The symbols move the units like this.
* | * ~ @ ^ $ !
j248 | j486 j789 j668 j54 j314 .
j982 | j333 . j211 j264 j646 j611
j223 | j468 j316 j58 j400 j880 j636
j839 | j205 j333 j400 j241 j611 j324
j949 | j962 j199 j816 j937 j819 j810
j264 | j924 . j982 j680 j272 j560
j696 | j658 j713 j466 j592 j192 .
j676 | j373 j478 j355 j388 j801 j84
j816 | j490 j81 j552 j949 j134 j187
j962 | j636 j880 j490 j157 j949 j171
j559 | j324 j611 j157 j672 j756 j502
j819 | j949 j568 j134 j713 j235 j466
j810 | j171 j949 j187 j658 j466 .
j528 | j680 . j272 j163 j427 j81
j651 | j192 j542 j219 j668 j679 .
j388 | j81 j427 j676 j568 j795 j134
j373 | j560 j272 j960 j81 j676 j552
j614 | j187 j134 j100 j466 j773 .
j502 | j668 j559 j679 j314 j782 .
j235 | j819 j468 j312 j179 j636 j207
j860 | j478 . j51 j593 j924 j801
j219 | j207 j636 j54 j651 j171 .
j691 | j84 j801 j826 j312 j789 j486
j826 | j608 j205 j179 j691 j324 j920
j157 | j542 j260 j962 j559 j937 j679
j646 | j982 . j105 j272 j747 j960
j920 | j592 j826 j192 j486 j668 .
j795 | j388 j593 j801 j468 j58 j312
j163 | j742 . j528 j105 j143 j199
j350 | j260 j105 j199 j960 j635 j937
j542 | j179 j400 j636 j324 j157 j651
j672 | j789 j560 j559 j490 j552 j314
j272 | j264 . j646 j528 j478 j373
j515 | j647 . j265 j51 j950 j362
j51 | j747 . j515 j860 j333 j205
j568 | j199 j143 j388 j635 j468 j819
j314 | j248 j672 j502 j824 j94 .
j950 | j515 . j316 j333 j211 j400
j789 | j691 j241 j324 j632 j672 j248
j94 | j314 j552 j782 j187 j100 .
j668 | j920 j324 j651 j248 j502 .
j937 | j157 j350 j949 j756 j713 j658
j84 | j552 j676 j608 j134 j691 j100
j636 | j235 j223 j632 j542 j962 j219
j400 | j362 j950 j223 j839 j260 j542
j192 | j696 j179 j207 j920 j651 .
j713 | j937 j635 j819 j608 j179 j696
j679 | j651 j157 j171 j502 j658 .
j427 | j528 . j478 j143 j593 j388
j801 | j676 j860 j205 j795 j241 j691
j782 | j502 j756 j658 j94 j592 .
j747 | j646 . j647 j478 j51 j355
j134 | j816 j388 j84 j819 j312 j614
j205 | j355 j51 j362 j801 j839 j826
j211 | j950 . j742 j982 j105 j260
j658 | j679 j937 j810 j782 j696 .
j438 | j593 . j924 j316 j680 j58
j635 | j350 j647 j568 j355 j362 j713
j241 | j801 j924 j839 j58 j560 j789
j680 | j438 . j264 j742 j528 j504
j466 | j810 j819 j614 j696 j207 .
j260 | j400 j211 j880 j611 j350 j157
j611 | j839 j982 j260 j560 j960 j559
j265 | j143 . j593 j515 j316 j468
j960 | j611 j646 j350 j373 j355 j756
j560 | j241 j264 j611 j504 j373 j672
j207 | j466 j235 j773 j192 j219 .
j773 | j614 j312 j486 j207 j54 .
j362 | j635 j515 j468 j205 j400 j179
j355 | j960 j747 j635 j676 j205 j608
j490 | j632 j504 j672 j962 j816 j824
j171 | j219 j962 j824 j679 j810 .
j187 | j824 j816 j94 j810 j614 .
j54 | j773 j632 j248 j219 j824 .
j312 | j134 j795 j691 j235 j632 j773
j552 | j672 j373 j756 j816 j84 j94
j592 | j782 j608 j696 j100 j920 .
j105 | j211 . j163 j646 j647 j350
j742 | j316 . j680 j211 j163 j880
j179 | j713 j362 j235 j826 j542 j192
j100 | j94 j84 j592 j614 j486 .
j468 | j568 j265 j795 j362 j223 j235
j316 | j265 . j438 j950 j742 j223
j143 | j163 . j427 j647 j265 j568
j593 | j427 . j860 j265 j438 j795
j324 | j826 j839 j542 j789 j559 j668
j478 | j272 . j747 j427 j860 j676
j608 | j756 j355 j713 j84 j826 j592
j504 | j58 j680 j560 j880 j81 j490
j880 | j223 j742 j504 j260 j199 j962
j58 | j795 j438 j241 j223 j504 j632
j333 | j51 . j950 j924 j982 j839
j632 | j312 j58 j789 j636 j490 j54
j824 | j54 j490 j314 j171 j187 .
j199 | j880 j163 j81 j350 j568 j949
j924 | j860 . j333 j438 j264 j241
j486 | j100 j691 j920 j773 j248 .
j81 | j504 j528 j373 j199 j388 j816
j647 | j105 . j143 j747 j515 j635
j756 | j559 j960 j937 j552 j608 j782

In the rows, 49 means zero.

The rows follow the links: the fewer symbols apart two units are, the more alike their rows tend to be.

Each row is also shifted at random along 4 hidden directions that mean nothing.

Some units, each with a row of numbers:
j920 37,48,49,46,52,55,43,50,41,43,46,46,38,41,54,49,58,55,77,43,56,63,51,45,41,45,42,55,42,49,53
j312 49,53,44,41,43,39,14,53,49,61,26,42,55,54,49,62,51,32,58,45,44,43,56,66,30,31,51,46,70,48,56
j333 59,52,50,31,53,39,53,54,30,54,56,56,58,55,34,47,37,53,45,54,61,83,32,48,49,52,41,62,39,37,63
j795 49,53,47,32,73,64,40,64,44,42,48,37,53,39,42,48,38,44,44,55,38,34,52,41,54,48,40,48,59,42,37
j362 51,53,42,36,57,68,51,63,63,47,51,43,44,49,58,39,39,38,56,48,41,52,52,33,44,56,26,46,55,52,56
j350 45,37,46,46,39,52,52,48,56,64,48,43,41,77,48,40,37,31,38,42,37,37,39,48,55,60,54,44,56,50,73
j219 42,51,53,52,46,47,39,53,55,42,65,62,53,67,50,51,43,70,58,54,41,55,48,47,40,34,54,60,52,53,52
j187 24,54,65,69,42,40,55,38,43,41,52,44,41,40,53,59,60,69,56,43,38,39,47,34,54,46,54,52,41,54,26
j559 48,52,45,55,49,59,52,42,41,65,48,65,44,41,57,47,61,47,44,44,68,54,71,62,55,60,43,32,56,66,55
j593 80,51,56,25,51,35,33,47,43,40,32,46,49,49,45,55,49,36,43,39,49,52,56,51,46,47,47,48,56,43,42
j636 42,57,43,46,49,50,40,65,59,46,66,64,65,72,37,50,42,58,45,62,38,52,54,55,61,38,46,53,54,50,57
j163 54,62,65,52,46,47,76,48,51,34,60,41,48,45,57,53,49,48,30,52,32,50,50,31,75,64,47,57,42,50,31
j982 73,45,52,45,49,51,60,41,33,50,53,59,45,41,56,44,58,43,36,40,62,63,50,50,51,69,45,42,49,56,59
j782 21,40,58,71,29,36,55,34,54,59,43,43,37,54,54,51,58,62,68,36,56,54,40,47,42,52,55,55,41,53,48
j84 34,47,42,59,56,48,46,45,50,51,35,43,64,26,44,50,57,48,54,55,63,41,53,58,56,44,62,43,41,43,34
j179 44,60,36,35,54,51,46,69,42,59,55,46,58,50,60,50,37,34,70,60,40,59,54,51,57,36,40,48,53,47,56
j826 30,54,41,38,50,55,42,58,50,56,38,42,53,45,44,46,44,40,70,49,60,58,48,57,46,47,43,38,58,47,58
j100 45,40,42,54,64,45,51,52,27,60,53,51,54,38,48,49,42,58,66,53,56,50,40,62,61,18,63,58,35,39,45
j810 40,41,56,56,35,40,50,51,53,51,50,52,42,65,55,54,48,53,55,44,35,36,55,48,52,43,65,56,56,57,47
j713 53,52,26,49,61,53,57,50,55,54,47,56,55,50,70,30,49,37,54,46,50,42,69,60,77,34,46,50,43,48,55
j679 52,42,50,61,42,58,52,37,51,45,60,61,35,60,67,49,59,60,56,51,47,50,60,56,44,53,51,47,53,66,50
j81 43,39,54,42,69,55,60,60,40,55,57,48,49,52,33,50,36,44,30,61,30,31,42,43,76,53,53,48,49,42,40
j614 41,36,54,61,56,55,46,48,60,37,46,42,48,52,45,55,53,57,59,61,41,34,38,60,53,32,69,54,41,47,37
j199 40,58,52,61,45,55,62,47,61,42,56,36,46,52,53,48,48,47,30,46,28,31,55,33,57,67,41,50,55,51,35
j611 55,39,42,49,56,61,53,53,32,65,59,58,46,45,52,42,45,43,39,54,59,49,39,51,41,64,42,38,47,57,60
j542 39,68,41,52,37,49,45,57,61,56,59,58,64,58,50,42,52,55,51,49,55,65,59,51,49,52,42,56,53,52,66
j742 78,53,50,44,41,30,49,43,34,52,57,61,51,47,61,52,49,44,31,43,38,56,48,49,42,62,53,56,49,55,51
j264 63,43,61,48,60,57,59,53,39,42,57,56,43,39,39,55,52,54,37,62,59,63,33,46,54,69,53,46,51,58,42
j960 43,35,44,47,47,55,60,45,39,67,47,47,38,53,48,38,40,37,34,37,58,37,46,45,61,67,43,46,52,49,55
j157 43,48,42,62,42,61,54,57,53,58,64,58,48,58,59,45,53,50,50,60,47,56,49,63,53,58,52,33,61,67,65
j207 58,51,46,39,50,38,34,54,37,52,53,54,43,51,61,57,43,43,69,42,39,53,68,51,47,26,46,57,49,48,54
j676 49,45,42,54,69,64,65,42,52,40,38,32,43,27,46,35,55,45,38,48,60,28,51,47,56,54,49,47,39,41,33
j171 54,37,54,60,31,37,30,40,50,56,52,62,45,70,54,62,54,53,55,51,38,46,46,66,24,43,62,51,56,60,57
j680 80,43,58,36,45,45,41,45,42,45,41,61,47,56,45,54,53,37,27,46,48,48,48,60,43,60,58,46,61,51,48

In each set, the symbols that take the first to the second take the third to the fourth, perhaps in another order. Give the fourth.
Answers are names.
A 33,44,44,54,40,44,63,49,49,62,54,43,49,59,61,41,42,43,44,43,36,44,36,41,54,68,40,49,43,50,56
B 39,51,43,51,50,60,53,47,56,55,59,45,49,55,34,40,47,56,42,44,66,55,48,37,33,61,29,47,52,43,61
C 58,47,54,58,50,55,38,46,46,52,58,54,54,49,39,57,48,46,29,62,41,34,37,53,32,62,51,39,60,58,47
D j468

A 47,46,44,46,39,46,50,60,50,60,47,56,44,69,56,49,45,40,39,43,31,29,66,61,73,43,60,41,61,52,51
B 59,53,64,41,48,37,57,45,42,51,41,46,46,49,47,55,44,49,25,47,38,39,46,40,60,58,57,49,46,42,37
C 19,55,52,69,27,49,68,54,69,52,49,35,48,59,56,51,53,53,55,52,41,52,46,46,57,61,56,42,54,54,46
D j163

A 58,31,44,49,42,45,46,41,40,71,44,55,54,58,45,49,45,35,43,44,66,50,30,65,23,61,52,39,56,54,75
B 43,45,41,40,52,55,51,52,46,58,58,53,57,60,26,34,40,52,44,51,63,58,33,46,41,54,40,50,44,43,66
C 58,62,43,38,70,57,46,66,32,43,65,37,56,42,60,45,31,35,49,58,31,46,51,32,55,43,28,53,48,42,42
D j568

A 47,58,53,59,39,29,52,37,35,54,44,40,53,34,55,51,50,51,32,26,43,18,61,35,41,60,44,53,49,41,30
B 50,54,49,56,45,33,59,50,30,60,56,40,59,56,65,48,37,43,33,38,35,29,48,40,52,54,46,54,46,45,48
C 59,44,48,52,55,48,46,43,19,62,55,54,52,36,47,47,53,48,38,46,64,39,40,50,29,59,48,41,50,49,50
D j504

A 45,39,52,42,58,42,49,58,36,68,54,45,53,67,34,49,32,45,27,56,30,29,29,50,58,48,54,47,55,45,47
B 48,60,50,63,43,36,35,52,33,62,55,59,61,42,43,62,53,54,43,66,41,47,45,62,41,49,63,43,57,57,41
C 26,48,52,44,54,65,36,65,61,38,32,29,49,43,24,59,46,46,71,67,52,52,35,48,40,50,55,34,61,54,38
D j100

A 66,62,58,30,65,51,46,60,44,39,46,38,56,36,42,55,46,45,44,52,42,56,44,34,57,49,40,54,51,41,31
B 43,47,59,48,41,44,63,43,50,49,39,38,44,52,46,50,52,48,38,48,54,59,32,41,56,71,53,53,49,47,54
C 40,42,53,51,55,46,57,43,29,61,44,43,45,36,41,50,43,51,31,37,52,35,44,38,53,63,49,47,46,41,42
D j400

A 52,42,60,54,53,54,39,50,36,44,60,59,43,56,42,62,56,65,56,62,40,47,45,57,44,38,64,50,56,63,41
B 53,59,48,58,44,40,42,53,33,58,61,62,60,49,63,59,54,50,37,57,38,50,58,62,49,46,55,46,52,60,51
C 49,53,34,62,51,58,66,48,65,40,52,38,57,43,65,32,49,41,43,51,43,37,49,47,52,53,43,50,35,46,51
D j747

A 56,64,44,38,58,39,38,64,25,57,60,40,72,48,56,48,34,31,55,57,26,44,37,40,40,38,40,55,48,41,48
B 53,40,45,52,48,56,47,46,38,66,50,56,48,47,50,44,53,46,44,47,60,49,36,55,29,63,39,40,58,54,65
C 65,73,54,38,43,31,45,47,48,40,42,35,57,37,62,56,52,36,56,39,40,61,44,33,32,61,40,55,51,42,42
D j982

A 46,49,42,50,53,56,71,58,42,56,61,46,42,56,56,32,33,37,35,44,44,38,48,39,66,55,40,46,45,52,60
B 49,57,38,56,62,49,64,49,41,51,57,40,69,39,72,37,37,42,46,52,49,49,43,43,55,46,39,53,28,38,47
C 56,49,50,45,45,53,32,47,59,45,52,50,61,55,24,47,49,59,31,48,48,40,48,41,34,48,44,48,58,39,50
D j504

A 55,42,56,40,36,40,68,44,50,57,40,42,38,51,49,43,46,41,40,40,59,55,36,42,56,70,47,51,44,48,57
B 69,50,44,47,44,45,61,45,59,44,38,37,60,51,60,43,49,37,50,48,48,62,34,51,54,54,55,51,35,42,57
C 67,45,54,41,34,38,50,49,43,56,51,57,51,62,56,49,48,40,43,55,48,66,30,61,36,65,57,42,49,52,70
D j163

A 44,54,50,51,45,54,43,50,53,39,67,66,50,62,48,54,46,66,55,48,40,51,58,45,52,35,47,67,50,57,55
B 60,44,33,53,54,46,55,46,42,52,52,62,46,53,76,41,40,51,65,36,54,44,69,63,65,23,48,57,34,46,60
C 63,67,60,45,40,37,50,47,49,35,57,53,66,54,45,56,50,55,35,49,48,66,46,37,40,54,42,59,43,46,55
D j647

A 47,34,48,59,63,49,42,55,51,44,47,51,50,51,42,53,49,54,62,63,39,37,37,63,59,29,70,64,38,48,38
B 28,53,53,62,38,39,58,55,54,56,48,46,53,61,53,55,46,51,43,47,35,41,48,52,63,52,64,47,52,55,42
C 65,50,39,53,65,35,47,51,36,54,49,46,68,34,51,40,43,41,31,43,51,23,48,56,49,35,53,52,40,33,40
D j163

A 62,53,59,40,37,33,55,47,47,49,45,45,49,61,48,49,42,39,35,47,36,49,38,46,55,60,58,54,49,47,48
B 60,70,57,39,48,45,55,53,52,32,63,51,65,50,50,51,51,55,34,53,41,62,47,38,50,52,39,65,46,43,40
C 52,61,39,47,51,54,50,53,58,48,67,57,58,49,44,39,45,54,31,41,43,38,68,39,45,52,23,57,52,45,49
D j568

A 43,55,50,45,54,43,31,57,40,45,54,44,50,49,61,62,42,49,70,50,31,53,46,41,41,28,48,61,47,54,45
B 55,39,46,51,67,41,42,55,34,54,50,52,59,51,47,51,35,54,63,60,46,40,42,60,57,16,66,64,34,42,46
C 53,57,45,60,49,43,54,52,28,67,71,54,58,40,70,42,46,45,39,50,50,50,38,43,36,62,44,52,41,56,60
D j223

A 65,56,38,53,61,33,49,47,22,57,53,46,70,29,54,48,44,41,38,44,45,28,47,48,47,33,48,57,36,31,36
B 25,47,52,44,50,54,33,61,60,48,29,33,50,45,31,61,57,52,73,58,54,58,41,53,38,49,55,40,63,48,44
C 60,38,46,45,50,56,60,50,73,41,31,35,47,50,41,43,56,40,48,55,58,59,29,59,59,62,61,45,44,48,59
D j362

A 61,61,58,33,60,45,45,53,51,26,43,34,53,32,46,58,49,37,46,51,39,58,47,34,52,55,46,52,50,44,28
B 70,58,52,29,48,47,41,56,62,35,47,40,48,56,58,50,48,31,51,51,35,54,53,40,55,54,41,46,56,54,46
C 35,67,47,73,48,44,50,40,72,45,37,32,62,32,44,55,67,56,54,60,45,36,53,56,46,48,54,42,44,49,23
D j819

A 36,55,52,54,50,53,63,59,61,49,55,47,45,57,52,55,40,50,41,61,32,37,54,47,70,53,57,43,58,51,43
B 39,50,38,62,40,48,55,38,63,57,32,43,49,34,61,39,59,47,62,41,69,43,63,62,48,49,54,41,44,49,49
C 40,34,55,53,41,42,49,40,44,62,39,50,35,57,46,62,50,58,59,37,54,40,50,57,55,41,67,49,47,50,47
D j466

